Where the symbols take the points:
s146 & s213
s146 + s180
s146 @ s47
s146 ! s922
s146 $ s659
s79 & s717
s79 + s531
s79 @ s180
s79 ! s146
s79 $ s209
s114 & s194
s114 + s340
s114 @ s614
s114 ! s883
s114 $ s385
s569 & s146
s569 + s992
s569 @ s320
s569 ! s10
s569 $ s614
s180 & s703
s180 + s738
s180 @ s726
s180 ! s47
s180 $ s505
s826 & s312
s826 + s663
s826 @ s317
s826 ! s340
s826 $ s922
s922 & s496
s922 + s47
s922 @ s531
s922 ! s79
s922 $ s312
s663 & s37
s663 + s989
s663 @ s114
s663 ! s317
s663 $ s47
s703 & s165
s703 + s543
s703 @ s45
s703 ! s478
s703 $ s992
s752 & s472
s752 + s659
s752 @ s312
s752 ! s76
s752 $ s543
s115 & s114
s115 + s717
s115 @ s213
s115 ! s543
s115 $ s378
s543 & s883
s543 + s213
s543 @ s496
s543 ! s45
s543 $ s472
s281 & s79
s281 + s846
s281 @ s992
s281 ! s569
s281 $ s340
s772 & s317
s772 + s115
s772 @ s543
s772 ! s703
s772 $ s846
s37 & s320
s37 + s76
s37 @ s194
s37 ! s506
s37 $ s478
s320 & s47
s320 + s907
s320 @ s378
s320 ! s846
s320 $ s663
s194 & s378
s194 + s209
s194 @ s659
s194 ! s752
s194 $ s115
s340 & s209
s340 + s317
s340 @ s165
s340 ! s614
s340 $ s79
s883 & s752
s883 + s614
s883 @ s826
s883 ! s989
s883 $ s738
s45 & s989
s45 + s496
s45 @ s717
s45 ! s115
s45 $ s907
s165 & s505
s165 + s883
s165 @ s989
s165 ! s663
s165 $ s180
s992 & s180
s992 + s472
s992 @ s907
s992 ! s320
s992 $ s165
s989 & s76
s989 + s826
s989 @ s340
s989 ! s114
s989 $ s726
s385 & s115
s385 + s79
s385 @ s146
s385 ! s738
s385 $ s194
s505 & s992
s505 + s752
s505 @ s76
s505 ! s37
s505 $ s703
s726 & s45
s726 + s922
s726 @ s79
s726 ! s385
s726 $ s76
s506 & s846
s506 + s194
s506 @ s752
s506 ! s505
s506 $ s772
s378 & s385
s378 + s281
s378 @ s569
s378 ! s472
s378 $ s114
s659 & s569
s659 + s505
s659 @ s37
s659 ! s312
s659 $ s213
s10 & s922
s10 + s320
s10 @ s846
s10 ! s281
s10 $ s826
s47 & s478
s47 + s726
s47 @ s385
s47 ! s531
s47 $ s37
s317 & s506
s317 + s114
s317 @ s883
s317 ! s165
s317 $ s531
s907 & s726
s907 + s10
s907 @ s281
s907 ! s378
s907 $ s989
s312 & s10
s312 + s37
s312 @ s506
s312 ! s209
s312 $ s496
s717 & s340
s717 + s772
s717 @ s703
s717 ! s213
s717 $ s281
s738 & s543
s738 + s146
s738 @ s922
s738 ! s726
s738 $ s752
s614 & s659
s614 + s165
s614 @ s663
s614 ! s826
s614 $ s146
s496 & s826
s496 + s478
s496 @ s772
s496 ! s717
s496 $ s10
s472 & s738
s472 + s569
s472 @ s10
s472 ! s907
s472 $ s883
s209 & s281
s209 + s506
s209 @ s505
s209 ! s659
s209 $ s717
s478 & s663
s478 + s45
s478 @ s115
s478 ! s772
s478 $ s320
s846 & s531
s846 + s378
s846 @ s472
s846 ! s992
s846 $ s317
s76 & s907
s76 + s312
s76 @ s209
s76 ! s194
s76 $ s45
s213 & s614
s213 + s703
s213 @ s478
s213 ! s496
s213 $ s569
s531 & s772
s531 + s385
s531 @ s738
s531 ! s180
s531 $ s506

The rows follow the links: the fewer symbols apart two points are, the more alike their rows tend to be.

Each row is also shifted at random along 3 hidden directions that mean nothing.

Known rows, each with its point:
314,5,99,-72,-16,-5,20,72,-100,37,90,-36,-76,32,-41,-5,55,-102,69,42,1,50,-82,70,-84,41,-55,54,160,47,-125,-5,-130,55,45,93,60,153,-32,35,-92,41 -> s165
-349,10,37,23,-104,-64,-53,9,-181,-26,38,-130,-87,7,-1,-68,38,-24,-1,-60,-62,-62,-10,-81,-4,130,20,94,83,41,21,-67,-90,76,58,-38,-58,76,24,-5,-1,-64 -> s317
119,15,-36,55,-24,-40,-156,48,-101,-81,-25,-112,-7,43,30,-10,-13,18,-33,-15,-34,58,84,-136,113,63,37,-42,67,62,163,-1,-5,19,106,-60,-97,-98,2,-30,168,8 -> s772
201,-53,59,-11,30,-37,-61,-35,66,-6,-36,55,32,81,37,-84,-17,-24,93,1,-76,142,-69,68,1,-94,-74,15,105,46,44,35,-67,51,-105,16,27,-90,-3,-61,125,-59 -> s37
-77,55,-16,52,-24,25,-7,87,-110,9,-29,-92,-29,-80,-20,28,-60,40,-34,-149,51,-147,-8,-109,1,-37,128,11,-113,-10,47,-61,60,22,33,-116,-35,-48,-27,57,-113,-55 -> s10
95,31,-79,74,26,28,-94,80,-72,-30,-47,-17,-23,-88,17,30,-111,87,-33,-90,47,-31,55,-92,66,-78,91,-110,-96,11,72,-11,61,23,54,-123,-65,-102,-30,-13,12,-44 -> s496
125,-13,-52,59,33,-15,28,-69,172,-60,-33,28,98,82,55,53,35,-23,-23,23,38,16,-11,14,25,-36,14,85,-12,-17,146,38,128,-95,3,-24,21,-120,27,1,97,47 -> s115
-64,-14,-11,-109,-27,-45,-46,-19,-73,109,-5,-6,-41,-1,9,-7,-45,-56,70,52,-50,161,3,63,-70,-25,-77,-39,110,35,-57,-66,-148,21,-60,100,-16,122,-28,-23,68,10 -> s180
-210,48,-96,-39,23,-4,58,-65,27,79,-26,55,2,4,-19,61,2,-35,-25,86,-43,73,46,93,-68,32,-41,-35,-31,-22,-82,-41,-40,-70,9,92,-63,151,-47,-8,30,96 -> s726
150,73,-136,-23,63,51,-21,-2,114,-45,20,-19,72,10,5,136,5,-28,-46,65,95,94,75,42,47,22,57,-31,-37,14,1,-1,81,-123,116,37,-9,8,-13,10,87,139 -> s45
121,-15,120,34,22,4,74,-36,56,-36,-8,193,11,-84,-74,-110,66,133,10,57,-63,-28,77,-79,5,81,-86,-55,-38,-53,-34,6,61,68,-136,28,24,-47,-20,-18,-105,-33 -> s146
-152,23,-22,-86,16,33,23,26,-24,103,-33,65,-58,-107,-64,-10,-50,36,44,12,-12,31,33,55,-70,-49,-13,-126,-50,-26,-146,-36,-78,16,-107,51,38,119,-23,-6,-96,-6 -> s79
245,-37,121,1,-82,-67,66,-21,-62,35,23,32,-1,24,48,-64,31,-38,81,28,-49,14,-104,-41,-58,66,-54,154,153,-1,42,-91,-58,4,-127,7,-16,10,6,-10,-20,-63 -> s663
-135,32,-52,110,63,30,-77,-10,66,-74,-8,63,11,87,10,-31,12,0,-130,8,-105,-68,111,12,145,112,5,-47,-105,58,40,130,109,17,139,11,-31,4,5,-19,95,96 -> s752
-105,-79,100,-32,-65,-42,6,-16,-38,-146,110,-147,4,16,-1,-38,173,-11,64,-31,101,-42,-105,5,39,-1,-16,147,105,33,19,3,12,14,-27,-56,131,-109,116,26,-18,-100 -> s320

Start here and follow the symbols in turn, left to right. Where do you end up?
Answer with the point's name.
-328,58,76,60,-27,6,-55,37,-80,-125,-1,89,-57,-113,-110,-111,89,164,-96,28,-92,-124,253,-176,181,253,-34,-114,-122,4,-42,-6,64,107,44,-31,-19,40,-24,12,-77,17
! @ + &: s543
-124,16,-10,-127,6,86,6,58,-12,-45,118,-119,-4,-109,-91,74,125,58,41,-30,213,-111,-17,39,47,-22,49,-26,-87,4,-166,18,24,10,57,-29,158,21,42,70,-219,2
+ $: s317
220,-7,121,6,-31,2,153,2,-1,20,3,123,12,-90,-57,-62,25,42,31,-21,27,-82,-51,-53,-81,36,-29,76,7,-74,-30,-12,54,12,-178,-24,6,-17,-48,16,-166,-87
! ! +: s317
-29,3,-64,-133,-13,20,-139,20,-34,-57,94,-123,3,-29,6,80,69,2,89,21,96,137,20,47,107,-50,-5,-49,85,89,-19,-16,-46,15,92,32,104,-43,61,13,63,72
! + $: s907
-105,28,-52,66,-17,-7,22,61,2,-37,-14,-132,-9,76,10,69,-25,-89,-113,-99,45,-169,-85,39,-31,-33,93,105,-80,-7,35,54,73,-27,158,-39,-39,30,24,22,-14,3
& & $ !: s907
-171,-7,126,46,-18,-37,-95,30,-101,-93,46,-22,-86,46,-26,-170,96,22,-38,13,-126,-72,81,-33,104,171,-73,-18,39,106,-52,107,-56,152,115,33,-8,76,37,-24,-5,-3
! + + @: s47
148,6,31,27,-47,-51,-41,88,-187,9,16,-151,-61,41,93,23,-94,-90,-7,-94,-8,-20,-96,-66,-6,-42,79,72,92,61,93,-20,-58,34,55,-50,-71,-7,-1,36,53,-69
+ + $ @: s165
-147,21,-51,-106,-38,15,87,11,-94,159,-10,-16,7,-149,-53,44,-48,51,35,-7,52,17,18,-14,-95,-13,31,-22,-28,-59,-92,-164,-74,-16,-89,-10,-2,70,-36,22,-147,-10
@ & ! !: s506
111,75,-43,-15,-21,3,145,-2,22,59,72,41,1,12,-18,89,46,-53,-13,71,5,-9,8,44,-71,95,-23,57,7,-23,-64,-43,-15,-113,70,82,-37,159,-50,29,-38,112
$ +: s922
-185,41,-15,46,-53,-37,40,58,-169,61,-53,-1,-42,-112,-36,-27,-87,104,-61,-69,-44,-80,77,-162,-23,92,54,-14,-58,-67,47,-154,28,3,-21,-74,-114,62,-55,17,-72,-91
+ ! &: s506
-67,-49,57,39,34,22,-186,41,-34,-11,-42,-67,-56,98,45,-117,-66,-59,-26,-61,-118,34,-30,62,53,-90,-13,-77,20,98,-20,161,-89,140,76,-15,39,-10,59,-34,91,-19
+ $ $ +: s281
116,-68,44,-27,-5,-34,-81,-22,42,-92,18,-60,34,38,43,-10,59,28,67,31,33,91,-32,-17,79,-64,-58,71,113,44,103,-3,0,31,-39,-37,36,-173,65,-23,107,-35
& @ $: s385
75,35,-62,-60,-5,48,88,35,43,23,102,-80,11,31,-17,134,78,-90,-29,-1,150,-25,-33,64,-14,-3,51,86,-18,1,-39,-7,33,-109,107,32,46,90,-11,36,-53,131
& $ &: s907
-8,38,-103,-29,57,39,-7,-12,127,20,-13,56,32,47,-1,74,0,-40,-28,72,30,86,51,135,52,-21,-14,-95,-32,9,-77,71,39,-64,70,86,23,72,-4,9,72,129
& ! + $: s340
129,67,-48,-66,86,85,-54,45,33,17,-27,106,3,-103,-61,34,8,120,56,65,17,96,136,41,87,-24,-16,-218,-81,38,-120,56,7,45,-26,44,59,-23,-28,-6,-38,72
& !: s569
-36,56,-36,113,-66,-35,80,5,-50,-19,-6,30,-43,58,3,24,-22,-48,-150,-23,-84,-108,1,-58,-60,147,23,93,-44,-25,54,-54,43,-68,92,-13,-125,98,-41,38,5,49
+ + &: s505
-121,-67,139,-20,-26,-75,-13,-104,-13,-38,20,18,8,33,-19,-136,82,24,50,75,-102,41,-21,-11,-17,56,-130,54,143,7,0,13,-108,69,-124,48,42,-2,56,-42,33,-50
@ ! @ ! &: s717
71,-32,26,-5,9,35,-7,-20,82,-134,4,24,58,-113,-36,-32,102,159,8,24,73,-23,102,-107,112,36,0,-48,-59,-43,53,3,155,2,-82,-58,61,-234,49,-17,-13,-41
& $: s146
